Below is a small trained network, with its code and all its weights. Each question gives an input and a class and asks what happens when units are switched off, that is, made to give their printed mean instead of their output.

import numpy as np


def w(rows, s, z=0):
    codes = np.array(rows[::2]) - 128.0
    scale = np.full(codes.shape[1], s)
    scale[-1] = z or s
    return codes * scale


def f(y):
    return y / 2 * (1 + np.tanh(0.7978845608 * (y + 0.044715 * y**3)))


def log_softmax(a):
    a = a - a.max(-1, keepdims=True)
    return a - np.log(np.exp(a).sum(-1, keepdims=True))


def net(x, mask):
    res = np.array(x, float).reshape(1, 3) / 4 @ E
    y = f(res @ A[0][:, :-1].T + A[0][:, -1])
    res = res + np.where(mask, y, B[0][:, -1]) @ B[0][:, :-1]
    return log_softmax(res[-1] @ U[:, :-1].T + U[:, -1])


A, B = {}, {}
E = w([
[132,104,25],'x0',
[143,251,99],'x1',
[230,120,130],'x2',
],0.013)
A[0] = w([
[111,119,31,112],'N1',
[200,175,42,130],'N2',
[176,232,20,159],'N3',
[253,162,102,180],'N4',
[45,90,169,122],'N5',
[233,102,147,184],'N6',
[218,196,208,131],'N7',
[44,236,177,119],'N8',
[144,97,59,139],'N9',
[193,159,91,146],'N10',
[228,129,113,199],'N11',
[12,84,190,145],'N12',
[172,72,44,133],'N13',
[82,88,86,116],'N14',
[203,102,229,219],'N15',
[124,54,190,153],'N16',
[15,113,190,254],'N17',
[233,176,116,175],'N18',
[98,118,123,164],'N19',
[242,181,207,123],'N20',
[199,168,196,163],'N21',
[85,200,73,188],'N22',
[116,88,81,120],'N23',
[53,236,147,133],'N24',
[79,108,137,127],'N25',
[165,202,56,164],'N26',
[128,171,183,174],'N27',
],0.011,0.006)
B[0] = w([
[92,144,90,181],'N1',
[94,39,123,207],'N2',
[36,66,178,254],'N3',
[178,58,146,227],'N4',
[148,131,197,188],'N5',
[162,128,87,206],'N6',
[214,112,94,226],'N7',
[80,200,115,228],'N8',
[128,116,41,170],'N9',
[135,61,161,182],'N10',
[173,71,102,205],'N11',
[154,147,199,221],'N12',
[129,153,79,188],'N13',
[163,144,115,162],'N14',
[168,178,134,230],'N15',
[113,91,175,198],'N16',
[162,187,195,246],'N17',
[175,83,185,219],'N18',
[139,157,131,148],'N19',
[194,113,122,228],'N20',
[187,125,132,207],'N21',
[2,145,139,213],'N22',
[151,153,99,155],'N23',
[56,207,151,224],'N24',
[146,130,145,154],'N25',
[65,80,172,218],'N26',
[149,151,112,186],'N27',
],0.01,0.012)
U = w([
[67,30,224,72],'0',
[210,65,163,80],'1',
[54,215,187,81],'2',
[135,149,42,90],'3',
[50,2,99,93],'4',
[90,218,50,156],'5',
[176,81,51,187],'6',
[129,83,234,254],'7',
],0.0097,0.0053)

Each question gives the input, the list of numbers given to net, and the class t.
The units are the neurons (one row each of A and B). Each row of codes is followed by its name. A weight is (code - 128) times the scale printed after its matrix; where a second scale follows, it is the last column's (A, B and U).
mask holds one flag per neuron, in row order. A switched-off neuron (its flag False) gives its mean, the last column of its row in B, instead of its output. The means were averaged over made-up inputs and are rounded, as every weight is.
A unit's drop is (log p(t) with every unit on - log p(t) with that unit switched off) / (log p(t) with every unit on - log p(t) with every unit switched off).
The circuit of an input: a set's keep is (log p(t) with only the set's units on - log p(t) with every unit switched off) / (log p(t) with every unit on - log p(t) with every unit switched off). Starting from the 12 units with the biggest drops (on a tie, the unit counted first), units are removed one at a time, each time the one whose removal leaves the highest keep (on an exact tie, the one counted first), for as long as the keep stays at least 0.8.
circuit, biggest first: the units of the circuit, biggest drop first
most important unit: the unit with the biggest drop
top k neurons: the k neurons with the biggest drops, biggest first
drop when u is switched off: that unit's drop, to one decimal
input [7,4,-6], class 4: most important unit	N3
input [2,-3,0], class 6: circuit, biggest first	(N3; N26; N18)
input [3,3,-2], class 4: circuit, biggest first	(N17; N12; N15)
input [0,-1,1], class 1: top 4 neurons	(N3; N22; N24; N8)
input [6,6,-5], class 4: top 3 neurons	(N3; N2; N17)
input [4,5,-2], class 4: top 2 neurons	(N17; N12)
input [2,7,6], class 0: top 3 neurons	(N3; N18; N26)
input [-8,6,1], class 2: top 2 neurons	(N24; N8)
input [-8,7,2], class 1: top 3 neurons	(N7; N20; N21)
input [4,-2,1], class 6: top 2 neurons	(N3; N22)
input [2,1,2], class 4: drop when N12 is switched off	0.1
input [2,6,-2], class 0: drop when N2 is switched off	0.3
input [4,3,1], class 4: drop when N9 is switched off	0.0
input [8,-3,-1], class 3: drop when N23 is switched off	0.1
